Here is a tiny trained network, its code and every weight. The questions are about switching its units off for an input and a target symbol, where a switched-off unit gives its printed mean instead of its output.

import numpy as np


def w(rows, s, z=0):
    codes = np.array(rows[::2]) - 128.0
    scale = np.full(codes.shape[1], s)
    scale[-1] = z or s
    return codes * scale


def f(y):
    return y / 2 * (1 + np.tanh(0.7978845608 * (y + 0.044715 * y**3)))


def softmax(a):
    e = np.exp(a - a.max(-1, keepdims=True))
    return e / e.sum(-1, keepdims=True)


def log_softmax(a):
    a = a - a.max(-1, keepdims=True)
    return a - np.log(np.exp(a).sum(-1, keepdims=True))


def net(x, mask):
    ids = ['ΓΦΨεζηθξτ'.index(c) for c in x.split()]
    T = len(ids)
    res = E[ids] + P[:T]
    r = res
    for j in range(3):
        rows = slice(4 * j, 4 * j + 4)
        q, k, v = (r @ M[0][rows].T for M in (Q, K, V))
        z = softmax(np.where(np.tri(T) > 0, q @ k.T / 4**0.5, -1e9)) @ v
        o = O[0][rows]
        res = res + np.where(mask[j], z, o[:, -1]) @ o[:, :-1]
    y = f(res @ A[0][:, :-1].T + A[0][:, -1])
    res = res + np.where(mask[3:7], y, B[0][:, -1]) @ B[0][:, :-1]
    return log_softmax(res[-1] @ U[:, :-1].T + U[:, -1])


Q, K, V, O, A, B = {}, {}, {}, {}, {}, {}
E = w([
[219,61,137],'Γ',
[190,85,118],'Φ',
[71,164,71],'Ψ',
[192,77,122],'ε',
[93,115,117],'ζ',
[116,237,130],'η',
[169,114,90],'θ',
[115,192,4],'ξ',
[54,55,159],'τ',
],0.018)
P = w([
[107,147,203],'0',
[160,214,132],'1',
[93,100,163],'2',
[105,97,158],'3',
[158,169,80],'4',
[89,54,131],'5',
[119,63,128],'6',
[156,131,47],'7',
[89,3,94],'8',
[131,94,137],'9',
],0.012)
Q[0] = w([
[70,167,149],'head 0',
[135,170,202],'head 0',
[170,172,121],'head 0',
[93,52,172],'head 0',
[148,115,41],'head 1',
[139,132,109],'head 1',
[225,166,1],'head 1',
[99,121,178],'head 1',
[143,144,5],'head 2',
[84,107,142],'head 2',
[150,131,85],'head 2',
[203,135,162],'head 2',
],0.017)
K[0] = w([
[20,185,146],'head 0',
[107,194,236],'head 0',
[197,174,143],'head 0',
[61,53,154],'head 0',
[159,90,105],'head 1',
[121,114,114],'head 1',
[63,10,13],'head 1',
[137,166,162],'head 1',
[83,6,83],'head 2',
[58,238,137],'head 2',
[117,117,96],'head 2',
[219,152,98],'head 2',
],0.015)
V[0] = w([
[141,95,154],'head 0',
[214,41,209],'head 0',
[2,56,109],'head 0',
[88,45,157],'head 0',
[161,144,6],'head 1',
[157,110,64],'head 1',
[111,154,71],'head 1',
[166,178,171],'head 1',
[137,100,96],'head 2',
[75,109,75],'head 2',
[166,127,152],'head 2',
[135,199,121],'head 2',
],0.0092)
O[0] = w([
[145,150,154,100],'head 0',
[190,210,209,39],'head 0',
[83,164,196,152],'head 0',
[131,178,199,98],'head 0',
[142,254,101,253],'head 1',
[162,165,116,189],'head 1',
[103,211,98,196],'head 1',
[108,134,181,77],'head 1',
[137,93,130,148],'head 2',
[97,112,191,176],'head 2',
[150,124,85,105],'head 2',
[153,184,171,106],'head 2',
],0.0097,0.0065)
A[0] = w([
[254,131,112,88],'neuron 0',
[119,70,17,89],'neuron 1',
[223,176,203,249],'neuron 2',
[167,113,220,43],'neuron 3',
],0.0083,0.011)
B[0] = w([
[77,206,154,171],'neuron 0',
[140,150,171,253],'neuron 1',
[134,60,110,229],'neuron 2',
[176,249,69,155],'neuron 3',
],0.022,0.017)
U = w([
[200,157,107,12],'Γ',
[164,101,72,221],'Φ',
[53,114,80,146],'Ψ',
[173,111,88,164],'ε',
[121,119,237,254],'ζ',
[108,120,79,226],'η',
[130,60,2,205],'θ',
[101,192,48,41],'ξ',
[132,195,222,71],'τ',
],0.0095,0.0041)

Each question gives the input, a string of symbols that net reads in full, and the target symbol t.
The units are the heads (4 rows each of Q, K, V and O) and the neurons (one row each of A and B). Each row of codes is followed by its name. A weight is (code - 128) times the scale printed after its matrix; where a second scale follows, it is the last column's (O, A, B and U).
mask holds one flag per unit, heads first, then neurons. A switched-off unit (its flag False) gives its mean, the last column of its rows in O or B, instead of its output. The means were averaged over made-up inputs and are rounded, as every weight is.
A unit's drop is (log p(t) with every unit on - log p(t) with that unit switched off) / (log p(t) with every unit on - log p(t) with every unit switched off).
The circuit of an input: a set's keep is (log p(t) with only the set's units on - log p(t) with every unit switched off) / (log p(t) with every unit on - log p(t) with every unit switched off). Starting from all 7 units, units are removed one at a time, each time the one whose removal leaves the highest keep (on an exact tie, the one counted first), for as long as the keep stays at least 0.8.
circuit, biggest first: the units of the circuit, biggest drop first
unit that matters most: the unit with the biggest drop
top k neurons: the k neurons with the biggest drops, biggest first
which heads matter: for each layer, one digit per head in row order, 1 if its drop is at least 0.15 and else 0, layers parted by /
input τ ξ τ, target τ: which heads matter -> 101
input η τ ξ ξ θ, target ξ: circuit, biggest first -> [head 1; head 0; neuron 0]
input τ ε Γ ξ Φ Φ θ θ, target τ: unit that matters most -> neuron 0
input Φ ξ Ψ Ψ ξ ξ Γ ε, target ξ: circuit, biggest first -> [neuron 0; head 1]
input θ Φ ξ θ ξ ε ξ τ, target ζ: circuit, biggest first -> [head 0; neuron 3]
input η Ψ Ψ Ψ ξ ε τ Φ, target ζ: which heads matter -> 010
input Γ Ψ τ τ Γ, target ζ: circuit, biggest first -> [head 1; neuron 2]
input Φ ξ Γ ξ Φ, target ξ: which heads matter -> 011
input ξ Ψ ξ η τ Γ ζ, target ζ: circuit, biggest first -> [head 0; neuron 3]
input ξ ε ξ ε η Γ Φ ζ, target θ: top 2 neurons -> [neuron 1; neuron 0]
input θ ξ ξ Ψ Γ, target ξ: which heads matter -> 011
input ζ θ Γ τ ξ, target ζ: circuit, biggest first -> [neuron 1; head 1; head 0]
input ε ξ Ψ Ψ ζ τ ξ Ψ, target ζ: circuit, biggest first -> [neuron 1; head 1; head 0; neuron 3]
input η Γ ξ ε η τ θ Γ, target ζ: circuit, biggest first -> [head 1; neuron 3; neuron 2]
input Γ Γ Ψ, target Ψ: which heads matter -> 100
input Γ ζ η τ, target τ: which heads matter -> 110
input Ψ Γ τ ε θ τ ξ ζ, target ζ: unit that matters most -> neuron 1
input θ θ Φ Ψ θ τ Γ θ, target ζ: which heads matter -> 010
input ε ξ η Ψ Ψ ξ Γ ζ Ψ Ψ, target Ψ: top 2 neurons -> [neuron 3; neuron 2]
input Ψ ξ Ψ θ, target θ: top 3 neurons -> [neuron 1; neuron 0; neuron 3]
input Ψ τ ξ Ψ θ, target ξ: top 3 neurons -> [neuron 0; neuron 2; neuron 1]
